Below is a small trained network, with its code and all its weights. Each question gives an input and a class and asks what happens when units are switched off, that is, made to give their printed mean instead of their output.

import numpy as np


def w(rows, s, z=0):
    codes = np.array(rows[::2]) - 128.0
    scale = np.full(codes.shape[1], s)
    scale[-1] = z or s
    return codes * scale


def f(y):
    return y / 2 * (1 + np.tanh(0.7978845608 * (y + 0.044715 * y**3)))


def log_softmax(a):
    a = a - a.max(-1, keepdims=True)
    return a - np.log(np.exp(a).sum(-1, keepdims=True))


def net(x, mask):
    res = np.array(x, float).reshape(1, 6) / 4 @ E
    y = f(res @ A[0][:, :-1].T + A[0][:, -1])
    res = res + np.where(mask, y, B[0][:, -1]) @ B[0][:, :-1]
    return log_softmax(res[-1] @ U[:, :-1].T + U[:, -1])


A, B = {}, {}
E = w([
[116,134,119,139,130,125,95,127,126,124],'x0',
[142,100,110,19,55,121,87,188,145,95],'x1',
[179,77,186,205,163,160,69,206,191,77],'x2',
[121,54,58,83,254,81,126,157,125,98],'x3',
[83,194,112,154,137,239,155,224,76,92],'x4',
[109,38,48,200,99,178,91,148,142,222],'x5',
],0.0082)
A[0] = w([
[81,156,155,165,91,118,78,187,51,132,94],'n1',
[195,94,135,125,135,116,54,43,175,99,144],'n2',
[129,119,133,133,97,59,140,85,205,149,85],'n3',
[132,104,157,119,162,254,136,128,80,93,29],'n4',
[109,131,126,128,128,56,115,83,142,165,192],'n5',
[75,105,64,161,59,112,29,161,148,134,125],'n6',
[84,137,105,226,149,112,144,58,139,82,74],'n7',
[110,187,120,181,166,172,102,251,126,89,209],'n8',
[50,219,73,111,92,143,114,157,98,139,97],'n9',
[157,119,207,112,137,135,166,149,135,78,155],'n10',
[65,143,45,92,82,121,173,66,18,170,78],'n11',
[62,161,96,118,133,175,169,194,60,142,165],'n12',
[154,154,164,199,204,142,92,83,96,152,88],'n13',
[117,99,74,143,151,146,104,135,110,205,137],'n14',
[166,200,156,78,181,119,99,73,118,64,76],'n15',
[100,138,212,106,107,198,112,108,149,161,52],'n16',
[151,115,88,56,51,99,113,163,93,119,126],'n17',
[174,178,132,154,75,127,108,125,118,139,48],'n18',
[154,137,65,109,248,97,108,186,109,106,166],'n19',
[97,100,124,70,214,137,126,184,92,152,75],'n20',
[162,36,150,166,162,203,94,145,163,77,151],'n21',
[173,94,130,64,96,183,73,160,120,100,35],'n22',
[103,96,94,152,90,141,170,173,155,226,128],'n23',
[126,155,225,126,26,208,178,162,145,142,255],'n24',
[200,104,177,136,136,76,77,122,146,170,97],'n25',
[129,133,92,82,121,108,59,184,105,103,171],'n26',
[149,122,150,61,75,101,70,244,224,82,111],'n27',
[227,125,216,193,108,150,93,179,162,118,120],'n28',
[101,134,124,131,135,209,145,146,113,69,46],'n29',
[155,118,129,40,125,194,118,173,154,137,81],'n30',
[150,27,120,126,134,224,77,136,146,182,171],'n31',
[70,117,109,32,46,93,103,157,126,134,103],'n32',
[201,102,125,187,165,113,127,171,166,76,93],'n33',
[168,95,180,83,137,142,57,59,156,165,55],'n34',
[140,173,131,142,29,141,134,94,110,143,63],'n35',
[83,152,143,197,199,105,187,104,125,144,176],'n36',
[146,119,217,161,99,173,100,138,193,123,79],'n37',
[121,50,100,89,187,136,160,171,156,120,239],'n38',
[122,176,162,165,19,75,102,182,140,150,79],'n39',
[112,80,99,76,165,122,143,166,168,110,100],'n40',
[88,195,205,106,145,43,114,161,99,55,137],'n41',
],0.009,0.0048)
B[0] = w([
[161,90,177,143,141,76,97,129,140,117,156],'n1',
[138,67,171,150,108,146,135,75,135,138,193],'n2',
[141,42,158,190,135,159,67,135,91,93,175],'n3',
[153,56,128,111,159,167,50,117,138,88,155],'n4',
[107,108,206,143,121,201,71,75,70,132,195],'n5',
[86,121,117,151,133,111,209,129,155,117,201],'n6',
[201,148,79,175,171,178,156,171,152,171,162],'n7',
[115,75,192,116,83,152,86,54,122,166,229],'n8',
[107,88,170,80,158,139,136,104,90,113,175],'n9',
[77,139,148,86,108,90,167,84,168,118,175],'n10',
[6,197,165,13,254,178,39,49,127,116,228],'n11',
[132,18,187,161,82,168,126,73,131,121,194],'n12',
[180,199,129,159,178,171,192,186,198,144,167],'n13',
[109,151,82,102,63,101,187,153,176,77,194],'n14',
[104,102,58,128,84,128,176,115,201,90,184],'n15',
[152,118,57,196,190,75,82,138,105,71,149],'n16',
[167,163,160,170,204,149,196,154,145,168,198],'n17',
[222,100,51,179,191,98,81,166,85,79,145],'n18',
[182,134,101,195,116,113,178,148,27,99,210],'n19',
[148,82,88,187,164,73,155,118,66,117,167],'n20',
[40,163,173,35,167,100,109,56,102,125,217],'n21',
[177,135,133,140,197,130,97,133,158,171,169],'n22',
[64,165,69,158,103,97,177,123,176,53,197],'n23',
[179,120,143,173,113,101,181,90,92,151,246],'n24',
[144,78,167,91,124,193,116,53,133,136,172],'n25',
[188,140,146,144,140,135,186,152,117,173,183],'n26',
[126,204,91,146,156,206,168,151,147,197,234],'n27',
[93,167,157,37,200,118,132,55,81,125,214],'n28',
[153,21,90,145,141,163,86,85,165,80,155],'n29',
[139,111,145,141,160,181,133,141,207,147,163],'n30',
[89,174,118,154,79,144,189,99,198,90,230],'n31',
[159,170,156,117,146,190,132,162,161,181,204],'n32',
[99,215,107,37,195,123,119,100,86,114,181],'n33',
[146,47,135,134,113,169,56,125,123,128,163],'n34',
[175,124,70,172,192,84,148,124,88,98,174],'n35',
[166,164,168,203,160,200,196,216,177,252,195],'n36',
[132,170,74,78,152,122,123,111,69,131,182],'n37',
[116,134,135,176,96,95,117,100,71,150,221],'n38',
[194,130,74,185,197,67,160,100,94,132,180],'n39',
[179,157,140,188,161,77,98,143,109,127,173],'n40',
[81,108,104,174,56,124,195,110,238,60,205],'n41',
],0.0064,0.011)
U = w([
[92,172,135,82,194,127,115,92,84,154,109],'0',
[177,146,134,155,171,193,153,185,166,231,101],'1',
[143,5,162,141,115,165,102,100,115,154,102],'2',
[177,127,63,175,158,40,148,115,25,136,110],'3',
[84,133,83,145,90,85,172,108,216,103,107],'4',
[120,139,170,138,95,126,169,108,78,194,247],'5',
[129,144,157,122,114,114,103,159,110,167,157],'6',
[148,111,70,112,87,95,61,172,100,132,104],'7',
],0.011)

Each question gives the input, the list of numbers given to net, and the class t.
The units are the neurons (one row each of A and B). Each row of codes is followed by its name. A weight is (code - 128) times the scale printed after its matrix; where a second scale follows, it is the last column's (A, B and U).
mask holds one flag per neuron, in row order. A switched-off neuron (its flag False) gives its mean, the last column of its row in B, instead of its output. The means were averaged over made-up inputs and are rounded, as every weight is.
A unit's drop is (log p(t) with every unit on - log p(t) with that unit switched off) / (log p(t) with every unit on - log p(t) with every unit switched off).
The circuit of an input: a set's keep is (log p(t) with only the set's units on - log p(t) with every unit switched off) / (log p(t) with every unit on - log p(t) with every unit switched off). Starting from the 12 units with the biggest drops (on a tie, the unit counted first), units are removed one at a time, each time the one whose removal leaves the highest keep (on an exact tie, the one counted first), for as long as the keep stays at least 0.8.
units of the circuit, in order: the units of the circuit, biggest drop first
unit that matters most: the unit with the biggest drop
top k neurons: the k neurons with the biggest drops, biggest first
drop when u is switched off: that unit's drop, to one decimal
input [0,-5,0,-7,-6,3], class 3: units of the circuit, in order : n35; n39; n18
input [6,3,-8,-2,-3,6], class 0: units of the circuit, in order : n11
input [-3,8,8,-2,8,-6], class 0: top 2 neurons : n28; n21
input [4,0,-4,1,0,-5], class 4: top 2 neurons : n41; n15
input [-1,-6,5,-7,-7,-1], class 2: units of the circuit, in order : n3; n34
input [8,6,1,6,6,-7], class 5: units of the circuit, in order : n8; n19
input [4,-4,-3,3,3,-1], class 1: top 2 neurons : n36; n21
input [-8,6,7,8,-4,-6], class 3: top 2 neurons : n19; n11
input [0,8,-5,2,-7,7], class 1: top 2 neurons : n32; n17
input [1,-8,2,-8,-5,8], class 1: top 2 neurons : n13; n36
input [0,8,-8,-2,0,2], class 0: top 2 neurons : n11; n36
input [-3,6,4,-7,8,8], class 2: top 2 neurons : n8; n12
input [2,-6,-4,6,-6,7], class 4: top 3 neurons : n14; n23; n31
input [8,3,5,4,5,6], class 5: unit that matters most : n8
input [-2,0,4,2,3,5], class 4: top 2 neurons : n31; n11
input [-5,-7,7,-4,-5,-2], class 0: top 2 neurons : n28; n33
input [-6,-5,-6,3,-8,-8], class 2: top 2 neurons : n5; n3
input [-3,0,4,-3,3,-3], class 0: drop when n2 is switched off : 0.2
input [0,1,0,0,-6,-8], class 4: drop when n15 is switched off : 0.3
input [-5,-2,4,6,0,-5], class 3: unit that matters most : n19
input [2,6,5,-8,8,-5], class 2: drop when n29 is switched off : 0.3
